Here is a tiny trained network, its code and every weight. The questions are about switching its units off for an input and a class, where a switched-off unit gives its printed mean instead of its output.

import numpy as np


def w(rows, s, z=0):
    codes = np.array(rows[::2]) - 128.0
    scale = np.full(codes.shape[1], s)
    scale[-1] = z or s
    return codes * scale


def norm(h):
    return h / np.sqrt((h * h).mean(-1, keepdims=True) + 1e-5)


def f(y):
    return y / 2 * (1 + np.tanh(0.7978845608 * (y + 0.044715 * y**3)))


def log_softmax(a):
    a = a - a.max(-1, keepdims=True)
    return a - np.log(np.exp(a).sum(-1, keepdims=True))


def net(x, mask):
    res = np.array(x, float).reshape(1, 5) / 4 @ E
    u = 0
    for l in range(3):
        y = f(norm(res) @ A[l][:, :-1].T + A[l][:, -1])
        res = res + np.where(mask[u : u + 12], y, B[l][:, -1]) @ B[l][:, :-1]
        u += 12
    return log_softmax(norm(res)[-1] @ U[:, :-1].T + U[:, -1])


A, B = {}, {}
E = w([
[208,149,254,150],'x0',
[147,217,109,22],'x1',
[127,129,130,128],'x2',
[127,197,101,175],'x3',
[125,128,131,127],'x4',
],0.00064)
A[0] = w([
[77,172,81,156,79],'0.n0',
[141,92,101,70,164],'0.n1',
[157,166,205,85,70],'0.n2',
[211,78,184,216,2],'0.n3',
[169,76,177,154,23],'0.n4',
[2,10,33,218,120],'0.n5',
[164,4,216,135,199],'0.n6',
[76,123,58,13,27],'0.n7',
[86,102,93,188,42],'0.n8',
[133,118,106,88,156],'0.n9',
[93,121,58,16,62],'0.n10',
[97,126,145,121,97],'0.n11',
],0.0029,0.0011)
B[0] = w([
[141,186,34,148,135],'0.n0',
[89,86,204,115,146],'0.n1',
[215,114,115,95,133],'0.n2',
[62,93,146,210,140],'0.n3',
[108,89,95,162,114],'0.n4',
[250,198,204,39,253],'0.n5',
[89,60,16,99,199],'0.n6',
[72,77,193,195,152],'0.n7',
[157,163,172,139,125],'0.n8',
[99,99,138,122,141],'0.n9',
[61,73,191,180,156],'0.n10',
[155,110,118,141,118],'0.n11',
],0.002,0.0017)
A[1] = w([
[193,86,174,90,95],'1.n0',
[107,147,181,201,165],'1.n1',
[87,29,147,141,5],'1.n2',
[20,184,68,171,95],'1.n3',
[131,133,63,132,16],'1.n4',
[151,134,84,65,116],'1.n5',
[82,147,90,252,133],'1.n6',
[148,102,108,58,105],'1.n7',
[216,185,112,175,156],'1.n8',
[151,147,83,238,46],'1.n9',
[109,233,148,105,190],'1.n10',
[132,106,108,35,111],'1.n11',
],0.0034,0.0012)
B[1] = w([
[158,76,138,41,191],'1.n0',
[64,90,98,27,140],'1.n1',
[166,203,119,194,117],'1.n2',
[157,35,67,25,125],'1.n3',
[162,136,186,142,75],'1.n4',
[136,133,206,148,162],'1.n5',
[119,61,207,21,135],'1.n6',
[159,126,249,93,162],'1.n7',
[36,155,144,172,229],'1.n8',
[95,108,218,115,112],'1.n9',
[126,76,49,184,248],'1.n10',
[126,110,249,133,177],'1.n11',
],0.0023,0.0012)
A[2] = w([
[60,129,69,159,123],'2.n0',
[113,130,53,85,72],'2.n1',
[54,244,87,194,12],'2.n2',
[6,84,165,100,23],'2.n3',
[188,142,195,61,3],'2.n4',
[103,68,144,26,71],'2.n5',
[57,88,153,64,26],'2.n6',
[129,117,137,95,17],'2.n7',
[255,164,53,138,153],'2.n8',
[165,28,103,186,71],'2.n9',
[143,242,142,239,76],'2.n10',
[59,90,165,116,58],'2.n11',
],0.0036,0.0015)
B[2] = w([
[109,133,194,109,189],'2.n0',
[84,46,132,114,105],'2.n1',
[230,121,182,126,186],'2.n2',
[38,222,200,228,205],'2.n3',
[136,47,226,99,172],'2.n4',
[180,172,123,191,254],'2.n5',
[137,185,148,204,165],'2.n6',
[165,118,155,140,47],'2.n7',
[3,162,121,211,199],'2.n8',
[224,161,57,59,131],'2.n9',
[211,207,15,217,229],'2.n10',
[82,182,176,148,155],'2.n11',
],0.0027,0.00068)
U = w([
[245,5,246,8,215],'0',
[9,245,250,247,126],'1',
[247,253,11,250,184],'2',
[8,22,4,31,6],'3',
[246,8,50,12,88],'4',
],0.0048,0.0023)

Each question gives the input, the list of numbers given to net, and the class t.
The units are the neurons (one row each of A and B). Each row of codes is followed by its name. A weight is (code - 128) times the scale printed after its matrix; where a second scale follows, it is the last column's (A, B and U).
mask holds one flag per neuron, layer by layer. A switched-off neuron (its flag False) gives its mean, the last column of its row in B, instead of its output. The means were averaged over made-up inputs and are rounded, as every weight is.
A unit's drop is (log p(t) with every unit on - log p(t) with that unit switched off) / (log p(t) with every unit on - log p(t) with every unit switched off).
The circuit of an input: a set's keep is (log p(t) with only the set's units on - log p(t) with every unit switched off) / (log p(t) with every unit on - log p(t) with every unit switched off). Starting from the 12 units with the biggest drops (on a tie, the unit counted first), units are removed one at a time, each time the one whose removal leaves the highest keep (on an exact tie, the one counted first), for as long as the keep stays at least 0.8.
circuit, biggest first: the units of the circuit, biggest drop first
most important unit: the unit with the biggest drop
k most important neurons: the k neurons with the biggest drops, biggest first
k most important neurons of layer l: the k neurons of layer l with the biggest drops, biggest first
input [-6,1,3,-5,-3], class 1: 3 most important neurons => (0.n10, 0.n7, 0.n2)
input [6,-5,-4,-7,0], class 4: most important unit => 2.n9
input [-1,5,7,8,5], class 3: circuit, biggest first => (0.n5, 1.n3)
input [3,1,-2,1,-7], class 2: 2 most important neurons => (0.n2, 2.n10)
input [-5,-7,1,2,4], class 2: circuit, biggest first => (0.n5, 1.n6, 2.n10, 1.n3)
input [7,7,3,3,-2], class 2: 3 most important neurons => (2.n10, 0.n5, 1.n3)
input [5,-2,6,0,-7], class 4: 2 most important neurons of layer 2 => (2.n9, 2.n10)
input [7,-4,3,-1,5], class 4: 3 most important neurons => (0.n6, 2.n9, 1.n8)
input [-3,-7,6,-1,-5], class 0: 2 most important neurons => (0.n5, 1.n0)
input [7,1,2,3,4], class 2: circuit, biggest first => (2.n10, 1.n6)
input [7,5,-6,1,3], class 2: 4 most important neurons => (1.n3, 1.n6, 2.n10, 1.n1)
input [-3,0,7,-1,-1], class 0: 2 most important neurons => (0.n5, 0.n3)
input [-8,1,-4,0,-5], class 1: 2 most important neurons of layer 2 => (2.n0, 2.n4)
input [0,-5,-8,0,-3], class 0: 2 most important neurons of layer 2 => (2.n4, 2.n3)
input [-3,7,-4,-5,-3], class 1: most important neuron => (0.n5)
input [0,1,-3,-5,-3], class 1: 3 most important neurons => (1.n10, 0.n1, 2.n3)
input [-3,7,4,7,-8], class 3: 2 most important neurons => (0.n5, 1.n3)
input [6,-3,6,-2,8], class 4: 2 most important neurons => (0.n6, 2.n9)
input [-8,-2,4,1,-5], class 2: 3 most important neurons of layer 1 => (1.n6, 1.n3, 1.n10)
input [-2,5,-5,-1,-6], class 1: most important unit => 0.n10
input [-4,-8,0,3,5], class 2: 2 most important neurons of layer 1 => (1.n3, 1.n8)
input [6,-4,-1,-4,-8], class 4: 2 most important neurons of layer 2 => (2.n9, 2.n10)
